Here is a tiny trained network, its code and every weight. The questions are about switching its units off for an input and a target symbol, where a switched-off unit gives its printed mean instead of its output.

import numpy as np


def w(rows, s, z=0):
    codes = np.array(rows[::2]) - 128.0
    scale = np.full(codes.shape[1], s)
    scale[-1] = z or s
    return codes * scale


def norm(h):
    return h / np.sqrt((h * h).mean(-1, keepdims=True) + 1e-5)


def f(y):
    return y / 2 * (1 + np.tanh(0.7978845608 * (y + 0.044715 * y**3)))


def softmax(a):
    e = np.exp(a - a.max(-1, keepdims=True))
    return e / e.sum(-1, keepdims=True)


def log_softmax(a):
    a = a - a.max(-1, keepdims=True)
    return a - np.log(np.exp(a).sum(-1, keepdims=True))


def net(x, mask):
    ids = ['ΘΠΩαβγδζηλμτφψ'.index(c) for c in x.split()]
    T = len(ids)
    res = E[ids] + P[:T]
    u = 0
    for l in range(2):
        q, k, v = (norm(res) @ M[l].T for M in (Q, K, V))
        z = softmax(np.where(np.tri(T) > 0, q @ k.T / 4**0.5, -1e9)) @ v
        res = res + np.where(mask[u], z, O[l][:, -1]) @ O[l][:, :-1]
        u += 1
        y = f(norm(res) @ A[l][:, :-1].T + A[l][:, -1])
        res = res + np.where(mask[u : u + 8], y, B[l][:, -1]) @ B[l][:, :-1]
        u += 8
    return log_softmax(norm(res)[-1] @ U[:, :-1].T + U[:, -1])


Q, K, V, O, A, B = {}, {}, {}, {}, {}, {}
E = w([
[189,152,143,152,179,115,147,64],'Θ',
[134,226,68,129,78,168,123,128],'Π',
[69,139,195,103,215,55,124,99],'Ω',
[113,89,126,78,133,176,75,44],'α',
[106,47,50,113,33,157,91,157],'β',
[18,107,98,146,209,160,129,114],'γ',
[121,104,132,92,209,115,59,155],'δ',
[174,118,176,150,90,191,100,93],'ζ',
[115,134,114,178,61,103,142,204],'η',
[75,90,47,50,166,77,148,107],'λ',
[151,228,158,53,107,121,142,165],'μ',
[112,108,172,125,141,43,75,176],'τ',
[175,100,71,160,126,149,142,79],'φ',
[196,151,131,175,102,249,146,103],'ψ',
],0.016)
P = w([
[126,2,38,66,61,72,168,26],'0',
[115,35,70,90,75,90,164,64],'1',
[104,40,89,119,109,114,156,68],'2',
[100,67,108,133,121,127,151,76],'3',
[106,85,123,148,136,139,151,90],'4',
[98,119,143,163,145,144,147,97],'5',
[94,152,154,178,166,152,147,111],'6',
[105,136,150,178,142,145,151,99],'7',
],0.0071)
Q[0] = w([
[99,162,102,102,159,192,101,42],'L0H1',
[131,138,48,180,255,105,157,84],'L0H1',
[138,171,108,94,178,215,169,152],'L0H1',
[43,99,129,23,123,149,23,202],'L0H1',
],0.008)
K[0] = w([
[134,176,138,116,148,199,82,127],'L0H1',
[98,114,130,144,203,73,143,218],'L0H1',
[148,164,84,133,155,254,149,134],'L0H1',
[161,60,67,94,90,108,120,46],'L0H1',
],0.0095)
V[0] = w([
[180,109,13,181,181,124,140,198],'L0H1',
[77,149,139,107,172,147,81,153],'L0H1',
[255,104,121,92,107,98,51,137],'L0H1',
[156,152,124,76,138,182,104,62],'L0H1',
],0.0056)
O[0] = w([
[87,238,63,156,110,67,150,188,85],'L0H1',
[36,70,190,173,115,78,88,94,7],'L0H1',
[126,140,206,240,192,127,83,173,112],'L0H1',
[143,2,137,130,98,107,125,226,60],'L0H1',
],0.0069,0.0011)
A[0] = w([
[238,151,140,224,179,69,181,65,49],'L0N1',
[188,173,43,175,123,184,153,106,144],'L0N2',
[111,74,145,43,205,199,89,85,177],'L0N3',
[242,122,121,85,170,130,253,93,119],'L0N4',
[131,146,147,142,193,38,179,193,88],'L0N5',
[209,194,32,185,159,145,36,109,2],'L0N6',
[82,135,178,213,197,203,167,80,126],'L0N7',
[110,43,82,33,139,72,54,192,97],'L0N8',
],0.0058,0.0021)
B[0] = w([
[85,109,127,158,104,233,66,109,169],'L0N1',
[83,173,196,65,202,165,127,114,239],'L0N2',
[147,179,168,135,73,2,105,119,254],'L0N3',
[78,125,88,66,90,93,153,200,202],'L0N4',
[97,50,177,75,144,78,81,99,168],'L0N5',
[179,149,152,175,106,122,86,126,142],'L0N6',
[168,54,68,100,117,138,156,169,193],'L0N7',
[64,223,61,126,107,181,131,173,223],'L0N8',
],0.0081,0.0033)
Q[1] = w([
[197,143,179,80,107,61,135,204],'L1H1',
[172,7,148,62,144,100,131,247],'L1H1',
[120,68,80,133,127,237,121,120],'L1H1',
[97,157,1,133,45,145,51,157],'L1H1',
],0.0056)
K[1] = w([
[145,201,207,51,2,70,194,54],'L1H1',
[171,139,100,231,65,138,173,144],'L1H1',
[52,29,55,85,113,30,157,218],'L1H1',
[137,142,94,171,108,177,72,196],'L1H1',
],0.0058)
V[1] = w([
[108,108,111,189,197,180,151,126],'L1H1',
[153,107,69,184,130,54,168,130],'L1H1',
[103,139,114,176,2,121,142,165],'L1H1',
[124,118,160,119,159,88,186,143],'L1H1',
],0.0059)
O[1] = w([
[67,92,113,146,125,111,224,129,4],'L1H1',
[168,65,144,120,158,98,93,104,117],'L1H1',
[92,197,76,253,44,125,191,103,218],'L1H1',
[139,134,75,114,205,48,224,186,103],'L1H1',
],0.0078,0.0026)
A[1] = w([
[134,55,99,193,94,173,67,115,229],'L1N1',
[131,209,142,129,135,91,101,145,128],'L1N2',
[177,133,93,117,101,149,188,155,249],'L1N3',
[72,72,115,216,120,81,60,153,220],'L1N4',
[154,121,113,195,142,66,140,152,213],'L1N5',
[180,218,115,159,101,137,173,163,82],'L1N6',
[255,89,93,99,74,201,141,143,63],'L1N7',
[53,176,71,88,122,64,105,154,79],'L1N8',
],0.0083,0.0018)
B[1] = w([
[169,143,153,131,90,63,136,166,190],'L1N1',
[226,106,205,109,138,214,53,184,197],'L1N2',
[161,228,173,113,219,93,156,186,176],'L1N3',
[205,203,129,94,148,218,184,138,230],'L1N4',
[141,78,178,107,112,147,229,44,148],'L1N5',
[117,88,214,67,161,80,102,53,203],'L1N6',
[32,132,161,193,218,81,123,153,191],'L1N7',
[159,3,64,184,148,164,178,151,254],'L1N8',
],0.0065,0.0064)
U = w([
[104,103,115,187,176,154,34,52,113],'Θ',
[107,239,82,61,155,174,60,62,116],'Π',
[222,51,99,137,129,217,86,152,180],'Ω',
[159,107,122,96,48,101,32,78,124],'α',
[34,77,157,75,91,164,73,155,95],'β',
[104,108,150,104,126,132,108,116,71],'γ',
[169,163,133,56,118,60,128,190,150],'δ',
[96,58,70,69,146,166,200,67,254],'ζ',
[55,209,133,146,215,88,168,150,100],'η',
[85,70,152,64,203,35,87,49,108],'λ',
[119,104,169,214,126,34,97,145,143],'μ',
[148,135,136,115,160,102,126,95,57],'τ',
[110,204,85,185,44,165,121,137,175],'φ',
[189,182,156,129,92,119,251,81,122],'ψ',
],0.012,0.0045)

Each question gives the input, a string of symbols that net reads in full, and the target symbol t.
The units are the heads (4 rows each of Q, K, V and O) and the neurons (one row each of A and B). Each row of codes is followed by its name. A weight is (code - 128) times the scale printed after its matrix; where a second scale follows, it is the last column's (O, A, B and U).
mask holds one flag per unit, layer by layer, with each layer's heads first. A switched-off unit (its flag False) gives its mean, the last column of its rows in O or B, instead of its output. The means were averaged over made-up inputs and are rounded, as every weight is.
A unit's drop is (log p(t) with every unit on - log p(t) with that unit switched off) / (log p(t) with every unit on - log p(t) with every unit switched off).
The circuit of an input: a set's keep is (log p(t) with only the set's units on - log p(t) with every unit switched off) / (log p(t) with every unit on - log p(t) with every unit switched off). Starting from the 12 units with the biggest drops (on a tie, the unit counted first), units are removed one at a time, each time the one whose removal leaves the highest keep (on an exact tie, the one counted first), for as long as the keep stays at least 0.8.
circuit, biggest first: the units of the circuit, biggest drop first
most important unit: the unit with the biggest drop
top k neurons: the k neurons with the biggest drops, biggest first
k most important neurons of layer l: the k neurons of layer l with the biggest drops, biggest first
drop when u is switched off: that unit's drop, to one decimal
input τ η η α τ, target ψ: top 2 neurons : L1N4, L0N2
input Θ τ η φ, target Π: top 3 neurons : L0N2, L1N8, L0N4
input Θ η Θ, target Π: circuit, biggest first : L0H1, L0N1
input Π η τ γ φ, target ζ: most important neuron of layer 0 : L0N2
input α β Θ, target φ: circuit, biggest first : L0N1, L1H1, L0N4, L1N1
input η φ Θ φ, target Π: 3 most important neurons of layer 0 : L0N2, L0N6, L0N1
input α Π Θ, target β: 2 most important neurons of layer 0 : L0N1, L0N4
input τ μ δ μ Ω τ φ, target Θ: top 2 neurons : L0N1, L1N7
input η η η τ Ω Π Π φ, target λ: 2 most important neurons of layer 0 : L0N2, L0N8
input η τ μ μ η Θ η δ, target Ω: top 2 neurons : L1N2, L0N2
input ψ τ μ Π Θ, target μ: top 4 neurons : L0N1, L1N7, L1N1, L0N7
input τ Θ η η τ Θ, target Θ: top 2 neurons : L0N1, L1N4
input ζ ζ λ η η, target ψ: 2 most important neurons of layer 1 : L1N7, L1N5
input η τ γ Θ, target ζ: 3 most important neurons of layer 0 : L0N4, L0N1, L0N7
input λ η η, target ψ: most important unit : L1H1
input λ τ η Θ, target Π: 2 most important neurons of layer 0 : L0N1, L0N4
input η ψ η μ μ ψ Θ Θ, target μ: 2 most important neurons of layer 0 : L0N1, L0N7
input δ φ τ φ, target Θ: 3 most important neurons of layer 0 : L0N1, L0N2, L0N7
input η η τ τ τ λ Ω γ, target ζ: 2 most important neurons of layer 0 : L0N7, L0N2
input φ η Ω ψ Ω δ, target Ω: most important unit : L1N8
input Ω Ω φ τ, target Ω: 2 most important neurons of layer 0 : L0N8, L0N2
input Θ η φ μ ζ φ, target μ: top 2 neurons : L1N7, L1N1
input η λ τ ζ φ Θ, target Θ: 2 most important neurons of layer 0 : L0N1, L0N7
input ψ λ Ω τ, target Ω: 2 most important neurons of layer 0 : L0N8, L0N4
input Θ Π τ Θ δ γ Θ φ, target ζ: drop when L0N6 is switched off : 0.0
input Ω ψ Θ, target λ: drop when L0H1 is switched off : 1.0
input γ φ Ω Π φ Ω Θ, target λ: most important neuron of layer 0 : L0N7
input η τ ζ Π μ η Ω, target λ: drop when L0N7 is switched off : 0.1
